Below is a small trained network, with its code and all its weights. Each question gives an input and a target symbol and asks what happens when units are switched off, that is, made to give their printed mean instead of their output.

import numpy as np


def w(rows, s, z=0):
    codes = np.array(rows[::2]) - 128.0
    scale = np.full(codes.shape[1], s)
    scale[-1] = z or s
    return codes * scale


def norm(h):
    return h / np.sqrt((h * h).mean(-1, keepdims=True) + 1e-5)


def f(y):
    return y / 2 * (1 + np.tanh(0.7978845608 * (y + 0.044715 * y**3)))


def softmax(a):
    e = np.exp(a - a.max(-1, keepdims=True))
    return e / e.sum(-1, keepdims=True)


def log_softmax(a):
    a = a - a.max(-1, keepdims=True)
    return a - np.log(np.exp(a).sum(-1, keepdims=True))


def net(x, mask):
    ids = ['ΔΘΠΣζηω'.index(c) for c in x.split()]
    T = len(ids)
    res = E[ids] + P[:T]
    r = norm(res)
    for j in range(2):
        rows = slice(3 * j, 3 * j + 3)
        q, k, v = (r @ M[0][rows].T for M in (Q, K, V))
        z = softmax(np.where(np.tri(T) > 0, q @ k.T / 3**0.5, -1e9)) @ v
        o = O[0][rows]
        res = res + np.where(mask[j], z, o[:, -1]) @ o[:, :-1]
    y = f(norm(res) @ A[0][:, :-1].T + A[0][:, -1])
    res = res + np.where(mask[2:26], y, B[0][:, -1]) @ B[0][:, :-1]
    return log_softmax(norm(res)[-1] @ U[:, :-1].T + U[:, -1])


Q, K, V, O, A, B = {}, {}, {}, {}, {}, {}
E = w([
[17,71,181],'Δ',
[252,184,153],'Θ',
[113,194,69],'Π',
[153,188,89],'Σ',
[183,121,140],'ζ',
[27,136,89],'η',
[160,11,32],'ω',
],0.013)
P = w([
[69,76,250],'0',
[186,168,2],'1',
[51,206,46],'2',
[198,130,8],'3',
[98,143,119],'4',
[188,100,40],'5',
],0.0077)
Q[0] = w([
[72,233,138],'H1',
[157,50,243],'H1',
[109,191,222],'H1',
[184,3,33],'H2',
[152,39,96],'H2',
[122,131,137],'H2',
],0.017)
K[0] = w([
[89,193,172],'H1',
[194,175,138],'H1',
[152,195,178],'H1',
[138,82,3],'H2',
[164,114,53],'H2',
[134,130,122],'H2',
],0.023)
V[0] = w([
[169,108,152],'H1',
[141,147,171],'H1',
[115,115,106],'H1',
[78,78,174],'H2',
[131,63,4],'H2',
[168,5,175],'H2',
],0.027)
O[0] = w([
[112,188,130,29],'H1',
[166,156,119,79],'H1',
[106,104,126,166],'H1',
[96,38,90,123],'H2',
[251,144,54,178],'H2',
[108,155,1,2],'H2',
],0.024,0.011)
A[0] = w([
[42,38,136,188],'N1',
[150,106,81,119],'N2',
[117,113,128,119],'N3',
[81,122,195,117],'N4',
[205,159,226,107],'N5',
[157,110,92,170],'N6',
[121,44,125,100],'N7',
[148,106,83,126],'N8',
[144,46,138,66],'N9',
[136,166,112,132],'N10',
[136,178,74,215],'N11',
[105,69,130,113],'N12',
[210,54,94,158],'N13',
[101,123,135,161],'N14',
[94,136,152,3],'N15',
[100,155,134,130],'N16',
[215,19,92,158],'N17',
[132,127,122,107],'N18',
[34,169,190,75],'N19',
[137,143,118,110],'N20',
[136,108,82,110],'N21',
[94,109,7,43],'N22',
[150,128,131,116],'N23',
[230,79,88,152],'N24',
],0.018,0.0051)
B[0] = w([
[203,221,173,249],'N1',
[88,119,129,143],'N2',
[128,128,127,132],'N3',
[134,115,60,176],'N4',
[191,30,178,244],'N5',
[98,137,115,158],'N6',
[189,143,133,167],'N7',
[89,118,129,143],'N8',
[191,131,111,159],'N9',
[155,160,130,131],'N10',
[153,206,133,154],'N11',
[166,146,124,163],'N12',
[81,83,20,224],'N13',
[135,136,109,145],'N14',
[88,92,89,126],'N15',
[143,127,95,128],'N16',
[80,77,3,240],'N17',
[128,123,133,124],'N18',
[139,85,4,179],'N19',
[135,139,133,126],'N20',
[96,130,158,135],'N21',
[107,140,247,161],'N22',
[128,130,118,139],'N23',
[111,95,26,239],'N24',
],0.035,0.012)
U = w([
[65,200,127,216],'Δ',
[117,189,161,189],'Θ',
[33,62,170,242],'Π',
[160,67,190,82],'Σ',
[243,213,84,3],'ζ',
[119,2,59,66],'η',
[85,194,29,82],'ω',
],0.0089,0.0019)

Each question gives the input, a string of symbols that net reads in full, and the target symbol t.
The units are the heads (3 rows each of Q, K, V and O) and the neurons (one row each of A and B). Each row of codes is followed by its name. A weight is (code - 128) times the scale printed after its matrix; where a second scale follows, it is the last column's (O, A, B and U).
mask holds one flag per unit, heads first, then neurons. A switched-off unit (its flag False) gives its mean, the last column of its rows in O or B, instead of its output. The means were averaged over made-up inputs and are rounded, as every weight is.
A unit's drop is (log p(t) with every unit on - log p(t) with that unit switched off) / (log p(t) with every unit on - log p(t) with every unit switched off).
The circuit of an input: a set's keep is (log p(t) with only the set's units on - log p(t) with every unit switched off) / (log p(t) with every unit on - log p(t) with every unit switched off). Starting from the 12 units with the biggest drops (on a tie, the unit counted first), units are removed one at a time, each time the one whose removal leaves the highest keep (on an exact tie, the one counted first), for as long as the keep stays at least 0.8.
units of the circuit, in order: the units of the circuit, biggest drop first
most important unit: the unit with the biggest drop
k most important neurons: the k neurons with the biggest drops, biggest first
which heads matter: for each layer, one digit per head in row order, 1 if its drop is at least 0.15 and else 0, layers parted by /
drop when u is switched off: that unit's drop, to one decimal
input Θ Δ Π η Δ, target ω: which heads matter -> 01
input η Θ Σ Π, target Σ: units of the circuit, in order -> (H2, N5)
input Σ ζ η ω Θ, target Π: units of the circuit, in order -> (H2)
input Π η Θ η Θ, target Σ: units of the circuit, in order -> (H2, N17)
input η η ζ Σ ζ, target Σ: units of the circuit, in order -> (N5, H1, N17)
input Σ Π η Δ, target Σ: units of the circuit, in order -> (H2, N5)
input Θ Δ Π, target ω: units of the circuit, in order -> (H2, N1, N5)
input Π Σ Π, target Σ: units of the circuit, in order -> (H2, N17, N1)
input ζ Σ Π, target Δ: which heads matter -> 01
input Σ Σ η Σ Π Δ, target Σ: units of the circuit, in order -> (H2, N5, N19)
input Θ ζ ω η η, target ω: 3 most important neurons -> (N19, N5, N1)
input Δ ζ η Δ Σ, target Θ: 3 most important neurons -> (N1, N22, N5)
input η η Σ, target ζ: 2 most important neurons -> (N1, N5)
input η Π ζ, target ζ: most important unit -> H2
input ω ω Δ η ω η, target ω: 2 most important neurons -> (N5, N11)
input η η η η Δ, target ζ: 4 most important neurons -> (N1, N5, N24, N7)
input Δ η Σ η η, target Θ: 2 most important neurons -> (N1, N22)
input η η Θ, target ζ: drop when N24 is switched off -> 0.2
input ζ ω η, target Δ: drop when N1 is switched off -> 0.2
input η Σ Σ Σ Π, target ζ: drop when N24 is switched off -> 0.1
